Here is a tiny trained network, its code and every weight. The questions are about switching its units off for an input and a class, where a switched-off unit gives its printed mean instead of its output.

import numpy as np


def w(rows, s, z=0):
    codes = np.array(rows[::2]) - 128.0
    scale = np.full(codes.shape[1], s)
    scale[-1] = z or s
    return codes * scale


def f(y):
    return y / 2 * (1 + np.tanh(0.7978845608 * (y + 0.044715 * y**3)))


def log_softmax(a):
    a = a - a.max(-1, keepdims=True)
    return a - np.log(np.exp(a).sum(-1, keepdims=True))


def net(x, mask):
    res = np.array(x, float).reshape(1, 8) / 4 @ E
    y = f(res @ A[0][:, :-1].T + A[0][:, -1])
    res = res + np.where(mask, y, B[0][:, -1]) @ B[0][:, :-1]
    return log_softmax(res[-1] @ U[:, :-1].T + U[:, -1])


A, B = {}, {}
E = w([
[128,126,130,130,129],'x0',
[132,127,127,127,127],'x1',
[128,128,127,129,127],'x2',
[126,127,128,129,128],'x3',
[104,103,197,253,115],'x4',
[44,70,205,55,133],'x5',
[196,114,168,88,9],'x6',
[124,7,61,147,117],'x7',
],0.0073)
A[0] = w([
[56,105,171,82,138,60],'neuron 1',
[152,137,100,71,158,58],'neuron 2',
[93,132,108,141,201,105],'neuron 3',
[129,165,81,47,142,73],'neuron 4',
[109,173,194,191,117,121],'neuron 5',
[146,42,46,170,107,249],'neuron 6',
[87,111,127,121,186,151],'neuron 7',
[85,151,107,142,206,86],'neuron 8',
[72,89,170,86,128,116],'neuron 9',
[134,149,77,55,147,68],'neuron 10',
[94,139,109,141,209,76],'neuron 11',
[98,143,115,141,217,70],'neuron 12',
[163,129,162,98,35,116],'neuron 13',
[116,97,170,210,113,127],'neuron 14',
[135,200,170,121,144,51],'neuron 15',
[112,120,188,207,126,96],'neuron 16',
[83,104,189,78,122,85],'neuron 17',
[65,52,138,107,106,149],'neuron 18',
[78,96,186,90,143,67],'neuron 19',
[96,138,111,141,200,118],'neuron 20',
[191,175,55,184,127,161],'neuron 21',
[107,127,121,144,195,52],'neuron 22',
[133,153,68,49,125,89],'neuron 23',
[141,254,208,105,154,101],'neuron 24',
],0.008,0.0015)
B[0] = w([
[143,221,157,199,153,180],'neuron 1',
[73,135,96,164,53,148],'neuron 2',
[187,77,166,143,66,172],'neuron 3',
[60,115,92,125,78,177],'neuron 4',
[71,99,53,74,134,197],'neuron 5',
[148,133,116,62,250,207],'neuron 6',
[168,135,144,140,116,165],'neuron 7',
[181,47,167,184,43,182],'neuron 8',
[151,178,157,188,175,180],'neuron 9',
[23,158,84,132,71,167],'neuron 10',
[175,68,178,178,46,175],'neuron 11',
[175,70,177,168,49,179],'neuron 12',
[201,56,188,173,38,205],'neuron 13',
[32,132,36,67,108,188],'neuron 14',
[136,97,97,62,190,174],'neuron 15',
[25,118,40,102,62,188],'neuron 16',
[158,186,161,185,134,181],'neuron 17',
[151,161,150,112,179,182],'neuron 18',
[127,206,147,192,180,176],'neuron 19',
[162,82,175,170,90,172],'neuron 20',
[122,219,149,206,166,224],'neuron 21',
[144,62,158,145,65,152],'neuron 22',
[66,143,121,173,75,177],'neuron 23',
[179,9,80,1,214,253],'neuron 24',
],0.0058,0.0051)
U = w([
[129,122,121,130,126,255],'0',
[188,76,154,147,48,69],'1',
[11,134,76,124,85,79],'2',
[155,82,101,73,217,98],'3',
[148,223,136,184,174,75],'4',
],0.011,0.0061)

Each question gives the input, the list of numbers given to net, and the class t.
The units are the neurons (one row each of A and B). Each row of codes is followed by its name. A weight is (code - 128) times the scale printed after its matrix; where a second scale follows, it is the last column's (A, B and U).
mask holds one flag per neuron, in row order. A switched-off neuron (its flag False) gives its mean, the last column of its row in B, instead of its output. The means were averaged over made-up inputs and are rounded, as every weight is.
A unit's drop is (log p(t) with every unit on - log p(t) with that unit switched off) / (log p(t) with every unit on - log p(t) with every unit switched off).
The circuit of an input: a set's keep is (log p(t) with only the set's units on - log p(t) with every unit switched off) / (log p(t) with every unit on - log p(t) with every unit switched off). Starting from the 12 units with the biggest drops (on a tie, the unit counted first), units are removed one at a time, each time the one whose removal leaves the highest keep (on an exact tie, the one counted first), for as long as the keep stays at least 0.8.
circuit, biggest first: the units of the circuit, biggest drop first
unit that matters most: the unit with the biggest drop
top k neurons: the k neurons with the biggest drops, biggest first
drop when u is switched off: that unit's drop, to one decimal
input [5,8,0,7,7,-1,4,8], class 3: circuit, biggest first	[neuron 6]
input [-3,-1,3,4,8,1,5,4], class 2: circuit, biggest first	[neuron 14; neuron 16]
input [5,0,4,4,1,8,-6,5], class 4: circuit, biggest first	[neuron 1; neuron 19; neuron 9]
input [8,8,-3,3,-6,4,-4,1], class 2: circuit, biggest first	[neuron 10; neuron 24]
input [3,4,4,4,7,2,5,8], class 3: circuit, biggest first	[neuron 6; neuron 18]
input [5,7,-2,4,-8,-5,2,-7], class 2: circuit, biggest first	[neuron 10; neuron 4]
input [8,-6,0,1,-8,-7,-2,5], class 2: circuit, biggest first	[neuron 10; neuron 23]
input [3,6,7,6,-7,2,2,-7], class 2: circuit, biggest first	[neuron 10; neuron 4]
input [0,2,-8,-6,1,8,-1,-5], class 4: circuit, biggest first	[neuron 1; neuron 19]
input [6,5,1,2,-7,8,0,-6], class 4: top 4 neurons	[neuron 1; neuron 17; neuron 19; neuron 9]
input [0,-5,4,7,7,8,7,-8], class 3: top 3 neurons	[neuron 24; neuron 5; neuron 15]
input [-5,7,-8,0,-4,2,5,-8], class 3: top 2 neurons	[neuron 24; neuron 15]
input [-2,-1,-3,1,8,-6,2,-3], class 2: top 3 neurons	[neuron 16; neuron 14; neuron 5]
input [3,6,-5,2,6,2,-5,-4], class 2: unit that matters most	neuron 16
input [-2,-3,5,-3,-8,-7,-8,-3], class 1: drop when neuron 8 is switched off	0.2
input [5,3,1,2,-1,7,0,2], class 4: drop when neuron 14 is switched off	0.0
input [7,0,2,-6,5,-5,5,-8], class 3: drop when neuron 24 is switched off	0.4
input [5,-4,-3,5,-8,5,-4,4], class 2: drop when neuron 2 is switched off	0.1
input [0,3,-7,-6,-4,8,-6,-2], class 4: top 2 neurons	[neuron 1; neuron 19]
input [6,-3,8,1,-4,-3,-1,-8], class 3: unit that matters most	neuron 24
